Below is a small trained network, with its code and all its weights. Each question gives an input and a class and asks what happens when units are switched off, that is, made to give their printed mean instead of their output.

import numpy as np


def w(rows, s, z=0):
    codes = np.array(rows[::2]) - 128.0
    scale = np.full(codes.shape[1], s)
    scale[-1] = z or s
    return codes * scale


def f(y):
    return y / 2 * (1 + np.tanh(0.7978845608 * (y + 0.044715 * y**3)))


def log_softmax(a):
    a = a - a.max(-1, keepdims=True)
    return a - np.log(np.exp(a).sum(-1, keepdims=True))


def net(x, mask):
    res = np.array(x, float).reshape(1, 3) / 4 @ E
    y = f(res @ A[0][:, :-1].T + A[0][:, -1])
    res = res + np.where(mask, y, B[0][:, -1]) @ B[0][:, :-1]
    return log_softmax(res[-1] @ U[:, :-1].T + U[:, -1])


A, B = {}, {}
E = w([
[153,172,107,113,83,86,221,189,82,163,64,168],'x0',
[126,169,195,194,104,52,144,179,169,106,170,137],'x1',
[80,119,134,127,215,145,120,251,84,185,200,249],'x2',
],0.017)
A[0] = w([
[124,73,139,109,137,164,58,34,180,38,154,64,190],'n1',
[64,5,128,142,187,175,56,113,150,134,191,138,208],'n2',
[104,105,43,24,193,182,145,58,50,157,130,150,98],'n3',
[158,148,48,89,103,140,166,38,92,81,108,58,119],'n4',
[186,159,227,255,87,85,115,124,141,43,162,145,205],'n5',
[132,143,160,148,110,86,171,182,142,129,161,139,253],'n6',
[151,138,150,152,151,110,100,86,140,95,118,123,124],'n7',
[145,36,88,75,49,179,103,99,126,119,77,55,194],'n8',
],0.0096,0.0033)
B[0] = w([
[166,207,232,137,146,143,126,145,237,152,56,48,251],'n1',
[188,2,179,60,136,170,87,150,181,164,190,159,240],'n2',
[200,64,81,120,120,150,45,105,62,130,107,83,222],'n3',
[66,124,102,47,151,79,162,84,151,121,39,115,233],'n4',
[97,146,17,181,94,160,128,147,104,85,205,127,226],'n5',
[73,175,142,173,88,131,169,126,102,115,213,162,191],'n6',
[178,150,105,162,117,151,88,153,162,143,130,52,161],'n7',
[81,82,135,71,240,83,142,90,100,51,72,101,231],'n8',
],0.01,0.024)
U = w([
[67,181,170,192,160,86,199,202,12,159,177,212,255],'0',
[93,220,60,158,86,95,195,68,138,110,115,127,49],'1',
[94,128,132,91,235,57,115,76,132,61,59,102,92],'2',
[228,80,96,61,126,167,74,117,37,171,138,152,116],'3',
[134,95,147,83,42,69,251,53,62,98,66,136,106],'4',
[195,174,89,254,17,141,149,100,156,45,166,100,157],'5',
[63,61,162,109,194,94,91,162,137,137,242,237,184],'6',
[212,123,203,104,174,228,108,93,215,154,145,105,50],'7',
],0.0094,0.0034)

Each question gives the input, the list of numbers given to net, and the class t.
The units are the neurons (one row each of A and B). Each row of codes is followed by its name. A weight is (code - 128) times the scale printed after its matrix; where a second scale follows, it is the last column's (A, B and U).
mask holds one flag per neuron, in row order. A switched-off neuron (its flag False) gives its mean, the last column of its row in B, instead of its output. The means were averaged over made-up inputs and are rounded, as every weight is.
A unit's drop is (log p(t) with every unit on - log p(t) with that unit switched off) / (log p(t) with every unit on - log p(t) with every unit switched off).
The circuit of an input: a set's keep is (log p(t) with only the set's units on - log p(t) with every unit switched off) / (log p(t) with every unit on - log p(t) with every unit switched off). Starting from all 8 units, units are removed one at a time, each time the one whose removal leaves the highest keep (on an exact tie, the one counted first), for as long as the keep stays at least 0.8.
circuit, biggest first: the units of the circuit, biggest drop first
most important unit: the unit with the biggest drop
k most important neurons: the k neurons with the biggest drops, biggest first
drop of u: that unit's drop, to one decimal
input [-4,6,-7], class 5: circuit, biggest first => [n5]
input [6,-2,6], class 0: 2 most important neurons => [n2, n6]
input [7,6,-6], class 1: 4 most important neurons => [n2, n3, n4, n1]
input [-1,4,-5], class 5: 2 most important neurons => [n5, n7]
input [4,-1,1], class 0: circuit, biggest first => [n2, n4, n1]
input [6,-3,8], class 3: 2 most important neurons => [n3, n5]
input [7,-2,8], class 0: 2 most important neurons => [n2, n6]
input [2,1,0], class 0: circuit, biggest first => [n2, n1, n4]
input [4,6,-1], class 5: 3 most important neurons => [n5, n8, n4]
input [5,-1,2], class 0: circuit, biggest first => [n2, n4]
input [0,-3,7], class 3: 2 most important neurons => [n3, n1]
input [-6,6,2], class 6: 2 most important neurons => [n2, n5]
input [6,0,-1], class 4: 2 most important neurons => [n5, n1]
input [-6,-8,8], class 3: circuit, biggest first => [n3]
input [-6,2,-7], class 2: 2 most important neurons => [n8, n4]
input [-1,8,2], class 5: 3 most important neurons => [n5, n8, n4]
input [-2,6,-8], class 5: 2 most important neurons => [n5, n7]
input [-1,6,-8], class 5: 3 most important neurons => [n5, n7, n1]
input [6,1,-7], class 2: drop of n8 => 1.9
input [-4,-6,5], class 3: most important unit => n3
input [4,1,-3], class 4: drop of n1 => 0.4
input [2,2,5], class 0: drop of n8 => 0.0
